Below is a small trained network, with its code and all its weights. Each question gives an input and a class and asks what happens when units are switched off, that is, made to give their printed mean instead of their output.

import numpy as np


def w(rows, s, z=0):
    codes = np.array(rows[::2]) - 128.0
    scale = np.full(codes.shape[1], s)
    scale[-1] = z or s
    return codes * scale


def norm(h):
    return h / np.sqrt((h * h).mean(-1, keepdims=True) + 1e-5)


def f(y):
    return np.maximum(y, 0)


def log_softmax(a):
    a = a - a.max(-1, keepdims=True)
    return a - np.log(np.exp(a).sum(-1, keepdims=True))


def net(x, mask):
    res = np.array(x, float).reshape(1, 3) / 4 @ E
    u = 0
    for l in range(2):
        y = f(norm(res) @ A[l][:, :-1].T + A[l][:, -1])
        res = res + np.where(mask[u : u + 8], y, B[l][:, -1]) @ B[l][:, :-1]
        u += 8
    return log_softmax(norm(res)[-1] @ U[:, :-1].T + U[:, -1])


A, B = {}, {}
E = w([
[252,171,156,82,89],'x0',
[194,63,64,181,77],'x1',
[115,43,175,176,46],'x2',
],0.0035)
A[0] = w([
[138,113,198,70,106,55],'0.n0',
[39,147,193,146,135,144],'0.n1',
[129,112,134,111,133,105],'0.n2',
[217,123,80,164,134,122],'0.n3',
[169,158,50,109,163,170],'0.n4',
[64,103,151,152,93,152],'0.n5',
[3,76,78,123,169,4],'0.n6',
[141,146,199,89,121,120],'0.n7',
],0.0058,0.0034)
B[0] = w([
[113,158,160,236,115,171],'0.n0',
[253,137,94,143,134,254],'0.n1',
[193,132,158,87,146,128],'0.n2',
[220,169,67,99,79,217],'0.n3',
[163,133,53,71,116,229],'0.n4',
[155,165,98,164,175,242],'0.n5',
[68,47,9,238,241,232],'0.n6',
[74,151,140,177,132,198],'0.n7',
],0.0058,0.0032)
A[1] = w([
[164,176,149,38,149,193],'1.n0',
[69,51,136,149,109,204],'1.n1',
[160,67,108,50,99,35],'1.n2',
[90,139,237,128,138,87],'1.n3',
[147,49,118,177,94,239],'1.n4',
[141,140,186,39,95,202],'1.n5',
[186,106,127,209,45,2],'1.n6',
[140,130,254,155,113,130],'1.n7',
],0.0061,0.002)
B[1] = w([
[2,110,192,60,73,202],'1.n0',
[123,184,139,60,244,182],'1.n1',
[200,61,28,119,184,156],'1.n2',
[223,181,68,188,198,154],'1.n3',
[67,137,152,58,166,253],'1.n4',
[4,136,161,180,183,169],'1.n5',
[81,77,217,125,125,220],'1.n6',
[169,190,43,203,91,183],'1.n7',
],0.0045,0.0041)
U = w([
[200,140,36,46,84,177],'0',
[168,216,157,248,132,148],'1',
[154,153,203,146,31,95],'2',
[89,101,49,184,243,188],'3',
[75,62,191,122,151,116],'4',
[127,131,116,145,107,1],'5',
[193,32,160,124,62,96],'6',
[70,225,161,50,161,135],'7',
],0.014,0.0057)

Each question gives the input, the list of numbers given to net, and the class t.
The units are the neurons (one row each of A and B). Each row of codes is followed by its name. A weight is (code - 128) times the scale printed after its matrix; where a second scale follows, it is the last column's (A, B and U).
mask holds one flag per neuron, layer by layer. A switched-off neuron (its flag False) gives its mean, the last column of its row in B, instead of its output. The means were averaged over made-up inputs and are rounded, as every weight is.
A unit's drop is (log p(t) with every unit on - log p(t) with that unit switched off) / (log p(t) with every unit on - log p(t) with every unit switched off).
The circuit of an input: a set's keep is (log p(t) with only the set's units on - log p(t) with every unit switched off) / (log p(t) with every unit on - log p(t) with every unit switched off). Starting from the 12 units with the biggest drops (on a tie, the unit counted first), units are removed one at a time, each time the one whose removal leaves the highest keep (on an exact tie, the one counted first), for as long as the keep stays at least 0.8.
circuit, biggest first: the units of the circuit, biggest drop first
most important unit: the unit with the biggest drop
top k neurons: the k neurons with the biggest drops, biggest first
k most important neurons of layer l: the k neurons of layer l with the biggest drops, biggest first
input [5,-1,-4], class 7: 3 most important neurons of layer 0	[0.n6, 0.n1, 0.n7]
input [8,-2,-5], class 7: circuit, biggest first	[1.n0, 0.n1]
input [7,-1,5], class 2: most important neuron of layer 0	[0.n3]
input [6,-1,3], class 2: top 2 neurons	[1.n6, 0.n3]
input [-2,6,4], class 4: circuit, biggest first	[1.n6, 0.n6, 1.n4]
input [-1,2,3], class 4: circuit, biggest first	[0.n6, 1.n6]
input [4,2,4], class 2: circuit, biggest first	[0.n6, 0.n1]
input [7,2,8], class 2: top 2 neurons	[0.n6, 0.n4]
input [0,4,5], class 4: top 3 neurons	[0.n1, 1.n6, 1.n4]
input [2,-1,-3], class 7: top 3 neurons	[0.n6, 1.n0, 0.n1]
input [1,1,2], class 6: top 2 neurons	[0.n6, 0.n3]
input [2,-1,5], class 1: 4 most important neurons of layer 0	[0.n6, 0.n4, 0.n3, 0.n1]
input [8,2,8], class 2: top 3 neurons	[0.n6, 0.n4, 0.n1]
input [3,0,6], class 2: circuit, biggest first	[0.n6]
input [0,4,8], class 4: top 2 neurons	[1.n4, 0.n1]
input [-4,8,-6], class 0: top 2 neurons	[0.n3, 0.n4]
input [-4,4,8], class 4: top 3 neurons	[0.n6, 1.n6, 1.n4]
input [-1,4,2], class 6: top 3 neurons	[0.n6, 0.n3, 1.n6]
input [-5,7,7], class 4: 3 most important neurons of layer 1	[1.n6, 1.n4, 1.n7]
input [1,4,0], class 0: most important unit	0.n3
input [7,-8,1], class 1: 2 most important neurons of layer 0	[0.n0, 0.n7]
input [8,4,6], class 2: 2 most important neurons of layer 1	[1.n6, 1.n5]
input [3,0,3], class 2: top 2 neurons	[0.n6, 1.n6]
